Here is a tiny trained network, its code and every weight. The questions are about switching its units off for an input and a class, where a switched-off unit gives its printed mean instead of its output.

import numpy as np


def w(rows, s, z=0):
    codes = np.array(rows[::2]) - 128.0
    scale = np.full(codes.shape[1], s)
    scale[-1] = z or s
    return codes * scale


def norm(h):
    return h / np.sqrt((h * h).mean(-1, keepdims=True) + 1e-5)


def f(y):
    return y / 2 * (1 + np.tanh(0.7978845608 * (y + 0.044715 * y**3)))


def log_softmax(a):
    a = a - a.max(-1, keepdims=True)
    return a - np.log(np.exp(a).sum(-1, keepdims=True))


def net(x, mask):
    res = np.array(x, float).reshape(1, 3) / 4 @ E
    u = 0
    for l in range(4):
        y = f(norm(res) @ A[l][:, :-1].T + A[l][:, -1])
        res = res + np.where(mask[u : u + 3], y, B[l][:, -1]) @ B[l][:, :-1]
        u += 3
    return log_softmax(norm(res)[-1] @ U[:, :-1].T + U[:, -1])


A, B = {}, {}
E = w([
[41,254,229,57],'x0',
[178,243,22,135],'x1',
[94,136,91,12],'x2',
],0.0043)
A[0] = w([
[78,213,196,99,30],'0.n0',
[130,162,177,2,254],'0.n1',
[248,8,52,35,124],'0.n2',
],0.0054,0.0021)
B[0] = w([
[127,141,127,251,180],'0.n0',
[2,30,84,61,255],'0.n1',
[52,95,75,156,245],'0.n2',
],0.0074,0.003)
A[1] = w([
[164,82,87,219,6],'1.n0',
[145,123,146,2,151],'1.n1',
[111,193,148,74,215],'1.n2',
],0.007,0.0021)
B[1] = w([
[104,165,85,228,249],'1.n0',
[254,104,88,173,202],'1.n1',
[191,109,27,191,229],'1.n2',
],0.0068,0.0014)
A[2] = w([
[254,31,117,217,194],'2.n0',
[86,115,86,23,2],'2.n1',
[38,230,174,61,97],'2.n2',
],0.007,0.0039)
B[2] = w([
[94,133,145,117,252],'2.n0',
[149,138,100,80,163],'2.n1',
[90,94,49,249,167],'2.n2',
],0.011,0.0033)
A[3] = w([
[205,149,224,251,66],'3.n0',
[90,41,173,74,255],'3.n1',
[185,199,43,139,77],'3.n2',
],0.011,0.003)
B[3] = w([
[133,141,62,2,195],'3.n0',
[176,177,148,142,254],'3.n1',
[140,104,241,132,195],'3.n2',
],0.012,0.0066)
U = w([
[115,168,32,43,111],'0',
[68,128,71,248,254],'1',
[158,152,229,149,73],'2',
],0.015,0.0025)

Each question gives the input, the list of numbers given to net, and the class t.
The units are the neurons (one row each of A and B). Each row of codes is followed by its name. A weight is (code - 128) times the scale printed after its matrix; where a second scale follows, it is the last column's (A, B and U).
mask holds one flag per neuron, layer by layer. A switched-off neuron (its flag False) gives its mean, the last column of its row in B, instead of its output. The means were averaged over made-up inputs and are rounded, as every weight is.
A unit's drop is (log p(t) with every unit on - log p(t) with that unit switched off) / (log p(t) with every unit on - log p(t) with every unit switched off).
The circuit of an input: a set's keep is (log p(t) with only the set's units on - log p(t) with every unit switched off) / (log p(t) with every unit on - log p(t) with every unit switched off). Starting from all 12 units, units are removed one at a time, each time the one whose removal leaves the highest keep (on an exact tie, the one counted first), for as long as the keep stays at least 0.8.
units of the circuit, in order: the units of the circuit, biggest drop first
most important unit: the unit with the biggest drop
top k neurons in layer l: the k neurons of layer l with the biggest drops, biggest first
drop of u: that unit's drop, to one decimal
input [-8,7,4], class 1: most important unit	0.n2
input [-2,3,-3], class 0: units of the circuit, in order	[0.n1; 3.n0]
input [1,-5,-6], class 0: units of the circuit, in order	[3.n0; 0.n1]
input [-4,6,-6], class 0: top 2 neurons in layer 3	[3.n0; 3.n1]
input [3,0,-3], class 0: units of the circuit, in order	[0.n0; 3.n0; 0.n2]
input [6,8,4], class 2: units of the circuit, in order	[3.n2; 1.n2]
input [1,-6,-6], class 0: units of the circuit, in order	[3.n0; 0.n1]
input [-1,-3,-5], class 0: units of the circuit, in order	[0.n1; 3.n0]
input [-4,-5,1], class 2: top 2 neurons in layer 2	[2.n2; 2.n0]
input [5,3,-5], class 0: top 2 neurons in layer 0	[0.n2; 0.n0]
input [6,2,-6], class 0: top 2 neurons in layer 0	[0.n0; 0.n2]
input [-8,5,5], class 1: top 2 neurons in layer 3	[3.n0; 3.n2]
input [2,6,-7], class 0: top 2 neurons in layer 3	[3.n0; 3.n1]
input [0,6,-8], class 0: units of the circuit, in order	[3.n0]
input [-7,-8,7], class 2: top 2 neurons in layer 1	[1.n2; 1.n0]
input [0,4,3], class 2: top 2 neurons in layer 3	[3.n2; 3.n0]
input [-8,2,7], class 1: top 2 neurons in layer 0	[0.n2; 0.n1]
input [4,1,-4], class 0: top 2 neurons in layer 0	[0.n0; 0.n2]
input [-6,5,4], class 1: drop of 3.n0	1.3
input [4,7,-3], class 2: drop of 0.n2	0.2
input [-5,4,1], class 1: drop of 0.n1	0.1
input [8,5,-4], class 1: drop of 1.n2	0.0
input [8,7,-2], class 1: units of the circuit, in order	[2.n2]
